Here is a tiny trained network, its code and every weight. The questions are about switching its units off for an input and a target symbol, where a switched-off unit gives its printed mean instead of its output.

import numpy as np


def w(rows, s, z=0):
    codes = np.array(rows[::2]) - 128.0
    scale = np.full(codes.shape[1], s)
    scale[-1] = z or s
    return codes * scale


def norm(h):
    return h / np.sqrt((h * h).mean(-1, keepdims=True) + 1e-5)


def f(y):
    return y / 2 * (1 + np.tanh(0.7978845608 * (y + 0.044715 * y**3)))


def softmax(a):
    e = np.exp(a - a.max(-1, keepdims=True))
    return e / e.sum(-1, keepdims=True)


def log_softmax(a):
    a = a - a.max(-1, keepdims=True)
    return a - np.log(np.exp(a).sum(-1, keepdims=True))


def net(x, mask):
    ids = ['ηθπστω'.index(c) for c in x.split()]
    T = len(ids)
    res = E[ids] + P[:T]
    u = 0
    for l in range(2):
        r = norm(res)
        for j in range(3):
            rows = slice(2 * j, 2 * j + 2)
            q, k, v = (r @ M[l][rows].T for M in (Q, K, V))
            z = softmax(np.where(np.tri(T) > 0, q @ k.T / 2**0.5, -1e9)) @ v
            o = O[l][rows]
            res = res + np.where(mask[u + j], z, o[:, -1]) @ o[:, :-1]
        u += 3
        y = f(norm(res) @ A[l][:, :-1].T + A[l][:, -1])
        res = res + np.where(mask[u : u + 4], y, B[l][:, -1]) @ B[l][:, :-1]
        u += 4
    return log_softmax(norm(res)[-1] @ U[:, :-1].T + U[:, -1])


Q, K, V, O, A, B = {}, {}, {}, {}, {}, {}
E = w([
[138,144,150,207,102],'η',
[126,138,140,233,103],'θ',
[158,154,198,197,115],'π',
[170,45,86,92,168],'σ',
[97,151,151,55,252],'τ',
[141,30,67,153,191],'ω',
],0.02)
P = w([
[211,203,52,83,177],'0',
[169,141,122,142,201],'1',
[163,107,124,151,198],'2',
[141,104,143,152,180],'3',
[123,91,161,133,113],'4',
[107,74,160,136,93],'5',
[88,65,167,137,89],'6',
[51,62,166,140,78],'7',
[35,57,175,135,80],'8',
[10,49,183,119,82],'9',
],0.014)
Q[0] = w([
[135,12,141,154,124],'0.h0',
[252,111,92,131,187],'0.h0',
[181,140,62,159,138],'0.h1',
[119,119,147,151,157],'0.h1',
[163,154,70,84,169],'0.h2',
[125,209,115,173,46],'0.h2',
],0.012)
K[0] = w([
[133,5,147,119,121],'0.h0',
[173,139,87,109,225],'0.h0',
[143,152,109,123,131],'0.h1',
[116,112,156,114,134],'0.h1',
[131,167,60,78,181],'0.h2',
[191,162,164,129,93],'0.h2',
],0.017)
V[0] = w([
[123,237,100,141,114],'0.h0',
[225,183,149,153,161],'0.h0',
[177,254,34,88,131],'0.h1',
[202,133,209,24,168],'0.h1',
[143,67,132,7,154],'0.h2',
[6,110,65,132,150],'0.h2',
],0.008)
O[0] = w([
[156,142,93,164,232,4],'0.h0',
[110,144,71,113,157,190],'0.h0',
[246,52,228,110,18,69],'0.h1',
[123,120,189,146,169,246],'0.h1',
[124,126,77,95,185,127],'0.h2',
[129,109,79,120,103,86],'0.h2',
],0.012,0.0036)
A[0] = w([
[200,87,30,123,16,16],'0.n0',
[167,254,154,81,185,110],'0.n1',
[206,122,39,84,177,69],'0.n2',
[155,158,192,56,35,1],'0.n3',
],0.01,0.0062)
B[0] = w([
[80,72,196,102,234,138],'0.n0',
[132,98,126,26,176,253],'0.n1',
[123,190,156,194,123,213],'0.n2',
[127,160,151,155,255,90],'0.n3',
],0.0098,0.0024)
Q[1] = w([
[38,139,146,97,129],'1.h0',
[124,129,188,180,144],'1.h0',
[170,77,134,136,95],'1.h1',
[185,128,78,127,214],'1.h1',
[203,151,100,138,168],'1.h2',
[60,170,253,185,147],'1.h2',
],0.019)
K[1] = w([
[36,134,146,113,108],'1.h0',
[73,100,72,119,109],'1.h0',
[200,114,140,149,153],'1.h1',
[210,187,115,87,147],'1.h1',
[227,152,136,148,168],'1.h2',
[2,185,86,128,150],'1.h2',
],0.018)
V[1] = w([
[112,248,212,104,147],'1.h0',
[213,166,64,32,33],'1.h0',
[116,251,212,128,92],'1.h1',
[124,107,85,216,104],'1.h1',
[125,76,242,198,157],'1.h2',
[71,137,184,185,101],'1.h2',
],0.012)
O[1] = w([
[121,127,112,221,155,160],'1.h0',
[7,157,97,121,134,1],'1.h0',
[23,110,148,144,150,150],'1.h1',
[139,119,70,82,171,95],'1.h1',
[135,166,101,64,118,235],'1.h2',
[137,124,172,72,153,113],'1.h2',
],0.016,0.0071)
A[1] = w([
[46,100,166,190,97,2],'1.n0',
[152,141,185,134,251,80],'1.n1',
[101,104,185,99,146,60],'1.n2',
[176,126,76,122,142,77],'1.n3',
],0.02,0.0079)
B[1] = w([
[187,127,155,253,204,162],'1.n0',
[115,90,48,74,166,254],'1.n1',
[122,181,122,206,111,152],'1.n2',
[64,127,103,182,121,148],'1.n3',
],0.021,0.016)
U = w([
[225,202,36,151,105,2],'η',
[92,166,35,175,59,99],'θ',
[116,120,70,83,219,114],'π',
[11,110,171,118,101,209],'σ',
[132,101,169,203,181,172],'τ',
[191,99,180,83,101,169],'ω',
],0.011,0.0044)

Each question gives the input, a string of symbols that net reads in full, and the target symbol t.
The units are the heads (2 rows each of Q, K, V and O) and the neurons (one row each of A and B). Each row of codes is followed by its name. A weight is (code - 128) times the scale printed after its matrix; where a second scale follows, it is the last column's (O, A, B and U).
mask holds one flag per unit, layer by layer, with each layer's heads first. A switched-off unit (its flag False) gives its mean, the last column of its rows in O or B, instead of its output. The means were averaged over made-up inputs and are rounded, as every weight is.
A unit's drop is (log p(t) with every unit on - log p(t) with that unit switched off) / (log p(t) with every unit on - log p(t) with every unit switched off).
The circuit of an input: a set's keep is (log p(t) with only the set's units on - log p(t) with every unit switched off) / (log p(t) with every unit on - log p(t) with every unit switched off). Starting from the 12 units with the biggest drops (on a tie, the unit counted first), units are removed one at a time, each time the one whose removal leaves the highest keep (on an exact tie, the one counted first), for as long as the keep stays at least 0.8.
units of the circuit, in order: the units of the circuit, biggest drop first
unit that matters most: the unit with the biggest drop
k most important neurons: the k neurons with the biggest drops, biggest first
k most important neurons of layer l: the k neurons of layer l with the biggest drops, biggest first
heads that matter: for each layer, one digit per head in row order, 1 if its drop is at least 0.15 and else 0, layers parted by /
input η ω π ω, target σ: heads that matter => 110 / 100
input τ τ ω τ τ θ π η, target π: 3 most important neurons of layer 1 => [1.n1 1.n0 1.n3]
input ω τ τ ω, target η: 2 most important neurons => [0.n0 1.n1]
input σ σ ω, target θ: unit that matters most => 1.h0
input π π θ ω, target τ: heads that matter => 110 / 010
input ω τ σ, target η: heads that matter => 011 / 011
input τ θ τ σ π τ ω σ π, target ω: heads that matter => 100 / 010
input σ ω τ π, target ω: units of the circuit, in order => [1.h0 1.n1]
input η τ τ ω, target σ: 2 most important neurons of layer 1 => [1.n0 1.n1]
input τ τ τ τ η π σ σ θ, target σ: units of the circuit, in order => [0.h2 1.h0]
input ω π θ, target ω: heads that matter => 010 / 100
input η τ σ σ τ η π η, target π: heads that matter => 010 / 111
input π ω θ π τ τ τ π τ σ, target ω: heads that matter => 100 / 100
input η τ τ τ π τ ω, target ω: 3 most important neurons => [1.n1 1.n0 1.n2]
input π η σ ω σ, target σ: unit that matters most => 0.h1
input σ τ τ θ θ η, target θ: 2 most important neurons of layer 0 => [0.n0 0.n1]
input σ η σ, target θ: heads that matter => 011 / 111
input σ π π ω, target θ: heads that matter => 010 / 110
input σ π θ, target σ: units of the circuit, in order => [1.h0 1.n1]
input ω η τ σ, target η: 3 most important neurons => [0.n0 1.n1 1.n3]
input τ θ π π π τ σ, target τ: heads that matter => 101 / 100
input σ η η θ τ σ, target σ: heads that matter => 111 / 010
input σ η π τ σ π π, target σ: unit that matters most => 0.h2
input ω τ η τ ω π η, target ω: 2 most important neurons => [1.n1 0.n1]
input τ η τ η π τ ω θ, target ω: heads that matter => 100 / 110
input σ τ τ τ τ τ π η π π, target π: 2 most important neurons => [1.n1 1.n0]
input σ π τ θ θ π, target π: unit that matters most => 0.h1
input π τ ω, target τ: heads that matter => 100 / 110
